Below is a small trained network, with its code and all its weights. Each question gives an input and a class and asks what happens when units are switched off, that is, made to give their printed mean instead of their output.

import numpy as np


def w(rows, s, z=0):
    codes = np.array(rows[::2]) - 128.0
    scale = np.full(codes.shape[1], s)
    scale[-1] = z or s
    return codes * scale


def f(y):
    return y / 2 * (1 + np.tanh(0.7978845608 * (y + 0.044715 * y**3)))


def log_softmax(a):
    a = a - a.max(-1, keepdims=True)
    return a - np.log(np.exp(a).sum(-1, keepdims=True))


def net(x, mask):
    res = np.array(x, float).reshape(1, 8) / 4 @ E
    y = f(res @ A[0][:, :-1].T + A[0][:, -1])
    res = res + np.where(mask, y, B[0][:, -1]) @ B[0][:, :-1]
    return log_softmax(res[-1] @ U[:, :-1].T + U[:, -1])


A, B = {}, {}
E = w([
[86,29,153,158,74,91,208,126,113,10,125],'x0',
[80,60,25,46,175,146,235,86,181,202,96],'x1',
[123,123,118,126,137,121,119,130,116,122,123],'x2',
[135,132,124,133,129,128,130,129,134,126,135],'x3',
[183,129,183,173,217,33,212,180,12,194,180],'x4',
[126,126,119,127,134,123,121,129,120,123,127],'x5',
[134,132,143,132,116,136,142,126,146,138,132],'x6',
[98,62,74,125,2,112,102,136,77,211,239],'x7',
],0.0098)
A[0] = w([
[106,74,37,87,181,137,224,109,172,195,94,23],'N0',
[123,148,162,137,110,112,99,127,119,121,135,64],'N1',
[161,118,158,126,195,98,203,132,53,177,155,54],'N2',
[155,158,101,132,125,123,147,137,115,101,146,91],'N3',
[122,68,68,136,36,124,115,126,89,202,191,114],'N4',
[96,115,114,120,108,122,134,124,122,165,165,93],'N5',
[130,168,155,133,249,144,181,118,181,71,48,104],'N6',
[109,104,150,138,100,129,175,145,103,69,132,65],'N7',
[141,63,126,144,102,112,165,105,122,95,99,62],'N8',
[100,125,152,157,172,105,180,129,86,176,166,67],'N9',
[109,103,116,118,117,127,71,138,168,123,102,115],'N10',
[110,88,102,113,121,121,197,126,123,86,130,91],'N11',
[113,90,135,126,101,113,187,117,124,76,125,77],'N12',
[134,194,92,105,176,145,77,118,146,255,120,49],'N13',
[115,143,140,128,129,128,127,117,128,137,125,80],'N14',
[126,107,123,127,138,136,132,129,139,144,121,87],'N15',
[105,126,60,96,61,172,76,97,203,87,84,51],'N16',
[140,161,203,158,98,124,59,131,96,87,149,3],'N17',
],0.019,0.0051)
B[0] = w([
[135,148,133,209,55,129,78,132,69,90,131,240],'N0',
[131,132,124,146,121,130,108,141,108,105,107,153],'N1',
[126,119,124,167,141,130,217,133,148,134,124,213],'N2',
[124,127,133,138,108,136,133,112,140,132,123,133],'N3',
[132,132,132,8,92,110,135,121,116,128,114,211],'N4',
[132,125,124,86,106,119,126,142,114,140,143,157],'N5',
[129,124,126,5,84,108,136,126,114,143,131,254],'N6',
[129,134,126,128,180,144,87,136,153,145,131,174],'N7',
[124,134,140,120,167,158,93,128,149,145,124,170],'N8',
[126,129,127,154,132,133,190,118,156,136,124,184],'N9',
[134,138,143,146,134,142,176,124,143,132,141,165],'N10',
[120,122,133,144,168,142,80,131,149,126,133,178],'N11',
[137,122,113,131,190,115,82,120,149,132,133,177],'N12',
[122,115,129,130,221,146,49,127,172,133,132,199],'N13',
[140,120,100,120,129,126,116,139,137,112,127,127],'N14',
[95,134,144,136,136,125,134,125,109,120,117,137],'N15',
[129,117,123,173,149,119,229,133,146,144,123,224],'N16',
[122,134,124,189,76,130,80,123,83,105,137,198],'N17',
],0.028,0.035)
U = w([
[139,95,126,15,117,90,132,131,118,144,113,180],'0',
[129,80,120,174,173,134,232,143,170,145,112,78],'1',
[124,133,133,185,105,143,73,146,68,62,126,219],'2',
[121,84,126,117,254,168,47,143,187,143,137,5],'3',
],0.0077,0.003)

Each question gives the input, the list of numbers given to net, and the class t.
The units are the neurons (one row each of A and B). Each row of codes is followed by its name. A weight is (code - 128) times the scale printed after its matrix; where a second scale follows, it is the last column's (A, B and U).
mask holds one flag per neuron, in row order. A switched-off neuron (its flag False) gives its mean, the last column of its row in B, instead of its output. The means were averaged over made-up inputs and are rounded, as every weight is.
A unit's drop is (log p(t) with every unit on - log p(t) with that unit switched off) / (log p(t) with every unit on - log p(t) with every unit switched off).
The circuit of an input: a set's keep is (log p(t) with only the set's units on - log p(t) with every unit switched off) / (log p(t) with every unit on - log p(t) with every unit switched off). Starting from the 12 units with the biggest drops (on a tie, the unit counted first), units are removed one at a time, each time the one whose removal leaves the highest keep (on an exact tie, the one counted first), for as long as the keep stays at least 0.8.
units of the circuit, in order: the units of the circuit, biggest drop first
most important unit: the unit with the biggest drop
top k neurons: the k neurons with the biggest drops, biggest first
drop when u is switched off: that unit's drop, to one decimal
input [7,-5,-5,3,-7,4,0,2], class 1: units of the circuit, in order => [N16]
input [-7,6,2,1,4,2,1,4], class 3: top 3 neurons => [N13, N17, N6]
input [8,6,-7,-2,-1,5,-5,7], class 3: top 3 neurons => [N11, N6, N12]
input [7,-6,7,0,-6,-3,7,3], class 3: top 4 neurons => [N0, N2, N7, N12]
input [-6,-5,7,3,-2,8,6,-4], class 3: top 3 neurons => [N0, N13, N4]
input [0,-3,-8,5,8,3,0,-7], class 1: top 2 neurons => [N2, N4]
input [7,-8,-1,7,8,-5,1,8], class 0: top 3 neurons => [N4, N0, N16]
input [6,7,6,-8,0,8,6,-6], class 2: top 2 neurons => [N0, N4]
input [3,7,-5,-2,-1,-3,-6,-6], class 2: top 2 neurons => [N0, N4]
input [8,-7,0,7,-1,6,-7,-7], class 3: top 4 neurons => [N0, N7, N4, N12]
input [7,-1,2,-7,6,-8,6,0], class 3: top 3 neurons => [N16, N7, N12]
input [5,-2,-4,5,5,-4,8,1], class 1: top 3 neurons => [N13, N2, N9]
input [0,-7,-1,2,-5,-1,0,-8], class 0: top 2 neurons => [N6, N0]
input [8,6,7,-1,-6,-1,-8,2], class 3: most important unit => N11
input [-5,7,-8,-1,-6,-7,-3,1], class 2: top 2 neurons => [N0, N2]
input [6,-6,-8,0,-3,4,-1,-6], class 0: top 4 neurons => [N0, N6, N13, N11]
input [5,0,0,0,-6,-3,-7,-5], class 1: top 3 neurons => [N16, N4, N13]
input [3,4,-6,-3,7,2,8,3], class 1: drop when N2 is switched off => 0.9
input [-2,-8,-4,3,-1,2,-1,-8], class 0: drop when N0 is switched off => 7.2
input [-3,-4,-6,4,-5,2,-6,1], class 1: drop when N16 is switched off => 0.7
input [4,-4,-8,3,8,-4,-4,0], class 1: drop when N1 is switched off => 0.0
input [2,6,-3,-7,-8,7,6,1], class 1: most important unit => N16
